Below is a small trained network, with its code and all its weights. Each question gives an input and a target symbol and asks what happens when units are switched off, that is, made to give their printed mean instead of their output.

import numpy as np


def w(rows, s, z=0):
    codes = np.array(rows[::2]) - 128.0
    scale = np.full(codes.shape[1], s)
    scale[-1] = z or s
    return codes * scale


def norm(h):
    return h / np.sqrt((h * h).mean(-1, keepdims=True) + 1e-5)


def f(y):
    return y / 2 * (1 + np.tanh(0.7978845608 * (y + 0.044715 * y**3)))


def softmax(a):
    e = np.exp(a - a.max(-1, keepdims=True))
    return e / e.sum(-1, keepdims=True)


def log_softmax(a):
    a = a - a.max(-1, keepdims=True)
    return a - np.log(np.exp(a).sum(-1, keepdims=True))


def net(x, mask):
    ids = ['ελμξστψω'.index(c) for c in x.split()]
    T = len(ids)
    res = E[ids] + P[:T]
    r = norm(res)
    for j in range(3):
        rows = slice(2 * j, 2 * j + 2)
        q, k, v = (r @ M[0][rows].T for M in (Q, K, V))
        z = softmax(np.where(np.tri(T) > 0, q @ k.T / 2**0.5, -1e9)) @ v
        o = O[0][rows]
        res = res + np.where(mask[j], z, o[:, -1]) @ o[:, :-1]
    y = f(norm(res) @ A[0][:, :-1].T + A[0][:, -1])
    res = res + np.where(mask[3:27], y, B[0][:, -1]) @ B[0][:, :-1]
    return log_softmax(norm(res)[-1] @ U[:, :-1].T + U[:, -1])


Q, K, V, O, A, B = {}, {}, {}, {}, {}, {}
E = w([
[125,153,109,118,233,81],'ε',
[97,176,47,128,179,102],'λ',
[172,10,156,114,82,102],'μ',
[139,116,93,155,207,185],'ξ',
[157,154,53,104,156,41],'σ',
[121,111,52,101,2,128],'τ',
[179,81,45,128,75,195],'ψ',
[154,151,152,255,82,116],'ω',
],0.0062)
P = w([
[11,7,79,162,219,29],'0',
[123,25,74,191,211,57],'1',
[165,67,77,177,194,89],'2',
[177,114,87,141,188,111],'3',
[182,138,119,112,163,128],'4',
[176,189,147,77,149,145],'5',
[173,216,179,45,145,158],'6',
[185,252,209,20,134,173],'7',
],0.0031)
Q[0] = w([
[116,48,164,135,65,135],'h0',
[150,202,102,133,246,98],'h0',
[188,69,159,133,49,159],'h1',
[219,101,141,110,50,141],'h1',
[149,116,148,119,92,92],'h2',
[19,100,158,160,113,123],'h2',
],0.014)
K[0] = w([
[167,138,84,23,115,127],'h0',
[79,111,176,238,130,96],'h0',
[76,110,140,247,128,110],'h1',
[100,126,164,201,102,92],'h1',
[85,134,150,131,131,186],'h2',
[52,53,100,125,183,86],'h2',
],0.012)
V[0] = w([
[169,196,178,191,103,33],'h0',
[132,52,75,79,193,60],'h0',
[199,213,186,144,59,129],'h1',
[96,191,189,204,101,133],'h1',
[78,108,79,64,101,16],'h2',
[40,38,52,96,135,253],'h2',
],0.0042)
O[0] = w([
[184,152,172,212,73,155,128],'h0',
[57,216,168,106,165,148,252],'h0',
[131,122,66,189,141,114,39],'h1',
[136,189,90,192,149,183,74],'h1',
[154,191,175,148,3,131,176],'h2',
[249,172,91,148,141,192,125],'h2',
],0.0046,0.0043)
A[0] = w([
[130,124,162,154,145,199,92],'n0',
[119,87,87,211,146,106,163],'n1',
[72,120,105,108,138,109,134],'n2',
[83,109,127,113,154,214,37],'n3',
[89,143,105,149,125,133,124],'n4',
[149,144,129,99,141,165,81],'n5',
[89,102,88,246,123,160,89],'n6',
[157,107,114,171,108,116,141],'n7',
[116,126,150,116,178,147,4],'n8',
[131,127,114,154,80,134,190],'n9',
[98,139,119,85,102,149,181],'n10',
[149,167,116,173,147,138,98],'n11',
[111,107,194,116,114,123,77],'n12',
[61,95,110,159,118,176,139],'n13',
[139,119,99,138,77,170,180],'n14',
[72,157,115,153,178,146,50],'n15',
[183,125,111,132,155,145,99],'n16',
[132,124,124,135,88,127,126],'n17',
[141,111,127,160,127,92,117],'n18',
[112,135,182,184,102,116,109],'n19',
[99,170,113,144,125,120,108],'n20',
[114,113,92,214,116,116,110],'n21',
[98,138,99,92,127,176,71],'n22',
[99,97,117,85,122,142,116],'n23',
],0.012,0.0033)
B[0] = w([
[113,185,82,78,149,102,136],'n0',
[121,118,157,184,208,105,206],'n1',
[180,171,109,153,130,161,203],'n2',
[84,114,112,90,95,3,128],'n3',
[157,80,113,122,140,121,135],'n4',
[110,88,105,163,103,97,147],'n5',
[114,102,138,184,230,82,222],'n6',
[123,134,154,166,148,154,160],'n7',
[65,132,194,106,100,122,119],'n8',
[107,168,180,124,163,134,160],'n9',
[146,122,109,184,161,136,225],'n10',
[130,87,183,118,106,131,164],'n11',
[166,54,121,104,133,116,251],'n12',
[169,105,175,132,159,83,122],'n13',
[135,193,170,163,125,108,163],'n14',
[91,73,127,163,115,216,179],'n15',
[93,122,124,182,66,111,151],'n16',
[100,154,161,115,155,151,139],'n17',
[106,131,106,157,169,170,162],'n18',
[154,180,72,151,149,92,190],'n19',
[152,74,96,90,138,125,178],'n20',
[118,109,152,154,164,78,184],'n21',
[157,88,121,198,95,115,142],'n22',
[158,129,196,153,111,113,198],'n23',
],0.0073,0.0029)
U = w([
[54,174,194,42,188,220,4],'ε',
[126,114,47,146,136,248,181],'λ',
[197,47,189,70,114,144,114],'μ',
[2,108,119,96,81,109,181],'ξ',
[160,205,59,46,151,78,124],'σ',
[154,233,213,156,86,193,108],'τ',
[160,129,78,218,27,86,15],'ψ',
[121,124,147,204,222,96,203],'ω',
],0.0096,0.0018)

Each question gives the input, a string of symbols that net reads in full, and the target symbol t.
The units are the heads (2 rows each of Q, K, V and O) and the neurons (one row each of A and B). Each row of codes is followed by its name. A weight is (code - 128) times the scale printed after its matrix; where a second scale follows, it is the last column's (O, A, B and U).
mask holds one flag per unit, heads first, then neurons. A switched-off unit (its flag False) gives its mean, the last column of its rows in O or B, instead of its output. The means were averaged over made-up inputs and are rounded, as every weight is.
A unit's drop is (log p(t) with every unit on - log p(t) with that unit switched off) / (log p(t) with every unit on - log p(t) with every unit switched off).
The circuit of an input: a set's keep is (log p(t) with only the set's units on - log p(t) with every unit switched off) / (log p(t) with every unit on - log p(t) with every unit switched off). Starting from the 12 units with the biggest drops (on a tie, the unit counted first), units are removed one at a time, each time the one whose removal leaves the highest keep (on an exact tie, the one counted first), for as long as the keep stays at least 0.8.
units of the circuit, in order: the units of the circuit, biggest drop first
most important unit: the unit with the biggest drop
k most important neurons: the k neurons with the biggest drops, biggest first
which heads matter: for each layer, one digit per head in row order, 1 if its drop is at least 0.15 and else 0, layers parted by /
drop when u is switched off: that unit's drop, to one decimal
input ψ λ μ σ σ μ λ ω, target ω: units of the circuit, in order => (h1; h2)
input ω τ μ μ, target τ: which heads matter => 011
input μ μ τ ε μ μ ω λ, target ω: most important unit => h0
input τ ξ τ ω λ ε τ λ, target τ: units of the circuit, in order => (h0; n12; n6)
input μ ω σ ξ μ λ λ, target μ: units of the circuit, in order => (h0; n11; n20; n19)
input λ τ ψ, target ψ: which heads matter => 100
input σ λ ω ε ψ σ, target ψ: units of the circuit, in order => (h0; n16)
input ω λ ξ λ ψ λ, target ψ: which heads matter => 101
input ω μ μ μ σ ξ ξ μ, target ξ: which heads matter => 011
input ω λ τ σ, target τ: which heads matter => 101
input μ σ ε μ τ ω μ λ, target ω: which heads matter => 111
input σ ω σ ξ ψ μ, target ψ: which heads matter => 011
input ω σ σ μ λ, target σ: which heads matter => 111
input ξ ω μ μ μ σ μ, target σ: most important unit => h1
input ω μ ψ μ, target ψ: which heads matter => 111
input ω μ ψ λ, target ψ: which heads matter => 111
input μ λ σ μ μ σ ω σ, target ω: 2 most important neurons => (n1; n18)
input τ ψ μ ψ ψ, target ψ: which heads matter => 000
input σ ε ω λ μ λ τ σ, target τ: which heads matter => 100
input σ μ σ, target σ: which heads matter => 000
input σ μ σ ω μ μ, target ω: units of the circuit, in order => (h1)
input ω λ σ σ μ, target σ: which heads matter => 110
input σ ω σ ξ μ μ, target ξ: 3 most important neurons => (n16; n2; n0)
input τ τ μ μ λ, target λ: drop when n15 is switched off => 0.1
input λ λ σ ξ σ λ ω ω, target ω: drop when h2 is switched off => 0.1
input ω λ μ μ λ τ μ, target τ: drop when h0 is switched off => 0.1
input ε ψ μ ξ ω ψ, target ω: drop when h1 is switched off => 1.3
